Below is a small trained network, with its code and all its weights. Each question gives an input and a class and asks what happens when units are switched off, that is, made to give their printed mean instead of their output.

import numpy as np


def w(rows, s, z=0):
    codes = np.array(rows[::2]) - 128.0
    scale = np.full(codes.shape[1], s)
    scale[-1] = z or s
    return codes * scale


def norm(h):
    return h / np.sqrt((h * h).mean(-1, keepdims=True) + 1e-5)


def f(y):
    return np.maximum(y, 0)


def log_softmax(a):
    a = a - a.max(-1, keepdims=True)
    return a - np.log(np.exp(a).sum(-1, keepdims=True))


def net(x, mask):
    res = np.array(x, float).reshape(1, 5) / 4 @ E
    u = 0
    for l in range(2):
        y = f(norm(res) @ A[l][:, :-1].T + A[l][:, -1])
        res = res + np.where(mask[u : u + 9], y, B[l][:, -1]) @ B[l][:, :-1]
        u += 9
    return log_softmax(norm(res)[-1] @ U[:, :-1].T + U[:, -1])


A, B = {}, {}
E = w([
[70,253,215,183,158,59,87],'x0',
[135,132,140,96,134,254,135],'x1',
[243,101,180,106,83,94,92],'x2',
[200,173,98,130,39,144,247],'x3',
[151,112,218,117,169,207,221],'x4',
],0.0068)
A[0] = w([
[136,149,7,125,71,40,117,44],'L0N0',
[32,194,151,148,171,102,138,1],'L0N1',
[200,93,165,118,106,156,136,54],'L0N2',
[130,148,124,124,145,105,111,67],'L0N3',
[108,84,92,123,134,175,93,82],'L0N4',
[128,41,72,112,136,232,52,72],'L0N5',
[104,135,159,135,142,12,6,36],'L0N6',
[158,91,124,129,125,133,114,25],'L0N7',
[104,138,144,134,133,58,50,58],'L0N8',
],0.015,0.0032)
B[0] = w([
[181,140,4,167,52,66,196,211],'L0N0',
[48,164,192,114,112,148,183,212],'L0N1',
[195,82,208,135,111,124,164,171],'L0N2',
[127,142,136,93,113,157,93,146],'L0N3',
[98,95,92,178,182,192,120,165],'L0N4',
[87,111,54,99,240,215,123,205],'L0N5',
[170,79,171,99,203,32,22,251],'L0N6',
[86,187,169,123,80,170,132,142],'L0N7',
[198,145,179,104,143,102,45,205],'L0N8',
],0.016,0.013)
A[1] = w([
[73,160,172,168,143,117,118,149],'L1N0',
[174,113,194,120,71,149,149,13],'L1N1',
[131,137,161,151,146,53,24,111],'L1N2',
[134,113,130,144,138,115,77,119],'L1N3',
[144,144,71,173,74,87,146,89],'L1N4',
[122,139,105,129,77,118,91,118],'L1N5',
[4,165,197,111,69,136,150,13],'L1N6',
[150,150,113,102,157,91,127,173],'L1N7',
[115,132,73,116,54,115,119,2],'L1N8',
],0.022,0.0028)
B[1] = w([
[235,178,85,87,136,77,126,172],'L1N0',
[153,85,213,152,63,148,124,165],'L1N1',
[37,113,199,15,103,85,4,250],'L1N2',
[21,218,149,42,42,155,199,171],'L1N3',
[109,136,49,191,84,99,147,176],'L1N4',
[105,60,111,143,109,145,185,145],'L1N5',
[193,209,146,168,250,83,210,186],'L1N6',
[122,185,132,118,74,167,84,172],'L1N7',
[94,119,90,244,88,83,108,153],'L1N8',
],0.02,0.019)
U = w([
[93,91,74,123,245,248,135,72],'0',
[127,121,31,226,47,70,145,132],'1',
[186,226,168,152,226,67,191,108],'2',
[204,68,242,165,87,174,164,5],'3',
[69,154,170,39,125,61,9,240],'4',
],0.013,0.0021)

Each question gives the input, the list of numbers given to net, and the class t.
The units are the neurons (one row each of A and B). Each row of codes is followed by its name. A weight is (code - 128) times the scale printed after its matrix; where a second scale follows, it is the last column's (A, B and U).
mask holds one flag per neuron, layer by layer. A switched-off neuron (its flag False) gives its mean, the last column of its row in B, instead of its output. The means were averaged over made-up inputs and are rounded, as every weight is.
A unit's drop is (log p(t) with every unit on - log p(t) with that unit switched off) / (log p(t) with every unit on - log p(t) with every unit switched off).
The circuit of an input: a set's keep is (log p(t) with only the set's units on - log p(t) with every unit switched off) / (log p(t) with every unit on - log p(t) with every unit switched off). Starting from the 12 units with the biggest drops (on a tie, the unit counted first), units are removed one at a time, each time the one whose removal leaves the highest keep (on an exact tie, the one counted first), for as long as the keep stays at least 0.8.
circuit, biggest first: the units of the circuit, biggest drop first
top k neurons: the k neurons with the biggest drops, biggest first
top k neurons in layer l: the k neurons of layer l with the biggest drops, biggest first
drop when u is switched off: that unit's drop, to one decimal
input [7,-2,-2,5,0], class 2: circuit, biggest first : (L0N1, L1N6)
input [8,1,3,8,5], class 2: top 2 neurons in layer 1 : (L1N6, L1N2)
input [2,1,-6,5,-6], class 1: circuit, biggest first : (L0N0)
input [7,-3,1,8,8], class 2: top 3 neurons in layer 0 : (L0N6, L0N0, L0N8)
input [1,5,-1,-8,7], class 0: circuit, biggest first : (L0N5, L1N2, L0N6)
input [6,4,3,1,7], class 2: top 3 neurons : (L0N6, L0N0, L1N6)
input [-2,0,4,-3,4], class 3: top 2 neurons in layer 0 : (L0N2, L0N6)
input [2,6,-1,7,2], class 3: top 2 neurons : (L0N6, L0N0)
input [7,-7,-6,8,-6], class 1: top 2 neurons : (L0N0, L1N4)
input [-3,5,-4,-1,-8], class 0: top 2 neurons : (L0N5, L0N4)
input [3,-2,-2,6,3], class 2: top 2 neurons : (L0N6, L0N0)
input [-4,-7,1,-1,0], class 1: top 2 neurons : (L0N0, L1N4)
input [-8,5,3,6,-8], class 1: drop when L0N0 is switched off : 0.4
input [-8,-8,-5,3,0], class 1: drop when L0N4 is switched off : 0.0
input [-7,8,6,-4,-1], class 0: circuit, biggest first : (L0N5)
input [4,8,7,2,0], class 3: drop when L0N6 is switched off : 0.3
input [5,1,6,8,0], class 3: top 2 neurons in layer 0 : (L0N6, L0N0)
